Here is a tiny trained network, its code and every weight. The questions are about switching its units off for an input and a class, where a switched-off unit gives its printed mean instead of its output.

import numpy as np


def w(rows, s, z=0):
    codes = np.array(rows[::2]) - 128.0
    scale = np.full(codes.shape[1], s)
    scale[-1] = z or s
    return codes * scale


def f(y):
    return np.maximum(y, 0)


def log_softmax(a):
    a = a - a.max(-1, keepdims=True)
    return a - np.log(np.exp(a).sum(-1, keepdims=True))


def net(x, mask):
    res = np.array(x, float).reshape(1, 6) / 4 @ E
    y = f(res @ A[0][:, :-1].T + A[0][:, -1])
    res = res + np.where(mask, y, B[0][:, -1]) @ B[0][:, :-1]
    return log_softmax(res[-1] @ U[:, :-1].T + U[:, -1])


A, B = {}, {}
E = w([
[143,155,248,198,173,155],'x0',
[118,131,127,121,134,133],'x1',
[105,128,126,152,176,13],'x2',
[108,134,125,119,138,137],'x3',
[217,225,100,86,169,121],'x4',
[114,129,131,111,138,135],'x5',
],0.016)
A[0] = w([
[133,137,129,127,73,98,146],'neuron 0',
[96,121,124,141,204,4,137],'neuron 1',
[156,119,117,125,95,249,255],'neuron 2',
[116,117,154,77,131,114,104],'neuron 3',
[164,207,176,122,130,137,123],'neuron 4',
[76,104,206,147,109,180,137],'neuron 5',
[63,25,79,114,52,108,222],'neuron 6',
[158,197,42,70,124,110,130],'neuron 7',
[79,112,234,174,122,132,133],'neuron 8',
[109,89,135,137,181,77,131],'neuron 9',
[69,102,200,200,139,161,148],'neuron 10',
[49,151,153,144,185,114,105],'neuron 11',
[194,194,145,150,218,155,59],'neuron 12',
[144,155,177,151,160,142,98],'neuron 13',
[158,144,116,107,109,157,137],'neuron 14',
[143,203,129,121,125,92,143],'neuron 15',
[143,176,201,155,166,144,89],'neuron 16',
[105,115,134,128,194,4,142],'neuron 17',
],0.012,0.0078)
B[0] = w([
[124,145,119,124,177,169,148],'neuron 0',
[94,177,124,192,146,105,219],'neuron 1',
[158,81,127,9,53,202,224],'neuron 2',
[163,127,156,146,153,122,133],'neuron 3',
[86,115,123,121,135,212,173],'neuron 4',
[148,117,196,103,42,122,203],'neuron 5',
[17,76,124,205,217,254,255],'neuron 6',
[207,191,67,49,198,80,215],'neuron 7',
[197,159,198,165,70,74,211],'neuron 8',
[150,149,199,236,152,93,175],'neuron 9',
[202,121,186,88,33,56,216],'neuron 10',
[148,114,115,196,123,108,166],'neuron 11',
[18,11,65,180,214,192,183],'neuron 12',
[55,63,179,150,109,133,164],'neuron 13',
[171,109,59,69,122,133,159],'neuron 14',
[82,179,104,109,200,151,172],'neuron 15',
[63,64,155,185,88,153,179],'neuron 16',
[51,223,145,225,210,79,216],'neuron 17',
],0.0083,0.022)
U = w([
[114,23,106,101,119,224,205],'0',
[72,122,140,177,180,159,87],'1',
[250,167,71,33,135,164,250],'2',
[157,216,71,93,181,42,59],'3',
[222,123,186,72,53,131,66],'4',
[188,168,169,164,97,31,63],'5',
],0.012,0.0025)

Each question gives the input, the list of numbers given to net, and the class t.
The units are the neurons (one row each of A and B). Each row of codes is followed by its name. A weight is (code - 128) times the scale printed after its matrix; where a second scale follows, it is the last column's (A, B and U).
mask holds one flag per neuron, in row order. A switched-off neuron (its flag False) gives its mean, the last column of its row in B, instead of its output. The means were averaged over made-up inputs and are rounded, as every weight is.
A unit's drop is (log p(t) with every unit on - log p(t) with that unit switched off) / (log p(t) with every unit on - log p(t) with every unit switched off).
The circuit of an input: a set's keep is (log p(t) with only the set's units on - log p(t) with every unit switched off) / (log p(t) with every unit on - log p(t) with every unit switched off). Starting from the 12 units with the biggest drops (on a tie, the unit counted first), units are removed one at a time, each time the one whose removal leaves the highest keep (on an exact tie, the one counted first), for as long as the keep stays at least 0.8.
units of the circuit, in order: the units of the circuit, biggest drop first
k most important neurons: the k neurons with the biggest drops, biggest first
drop of u: that unit's drop, to one decimal
input [3,-8,-7,0,0,-8], class 4: units of the circuit, in order : neuron 6
input [5,-1,8,2,0,-8], class 5: 4 most important neurons : neuron 6; neuron 8; neuron 10; neuron 9
input [1,-7,-7,-4,-4,-2], class 4: units of the circuit, in order : neuron 12; neuron 5
input [-8,1,-3,7,1,4], class 2: 2 most important neurons : neuron 7; neuron 12
input [1,5,0,4,-4,-5], class 4: 2 most important neurons : neuron 17; neuron 12
input [7,6,1,6,0,-3], class 5: 3 most important neurons : neuron 6; neuron 10; neuron 8
input [-5,-3,2,-3,1,-1], class 3: 2 most important neurons : neuron 7; neuron 12
input [1,-7,5,-1,8,0], class 1: 4 most important neurons : neuron 12; neuron 4; neuron 10; neuron 16
input [-8,-2,-3,8,3,-4], class 2: drop of neuron 7 : 0.2
input [6,-7,5,-6,7,-7], class 1: drop of neuron 10 : 0.0
input [4,8,-7,-8,0,1], class 4: drop of neuron 6 : 1.1
input [8,-2,-4,-1,3,-2], class 0: drop of neuron 12 : 0.3
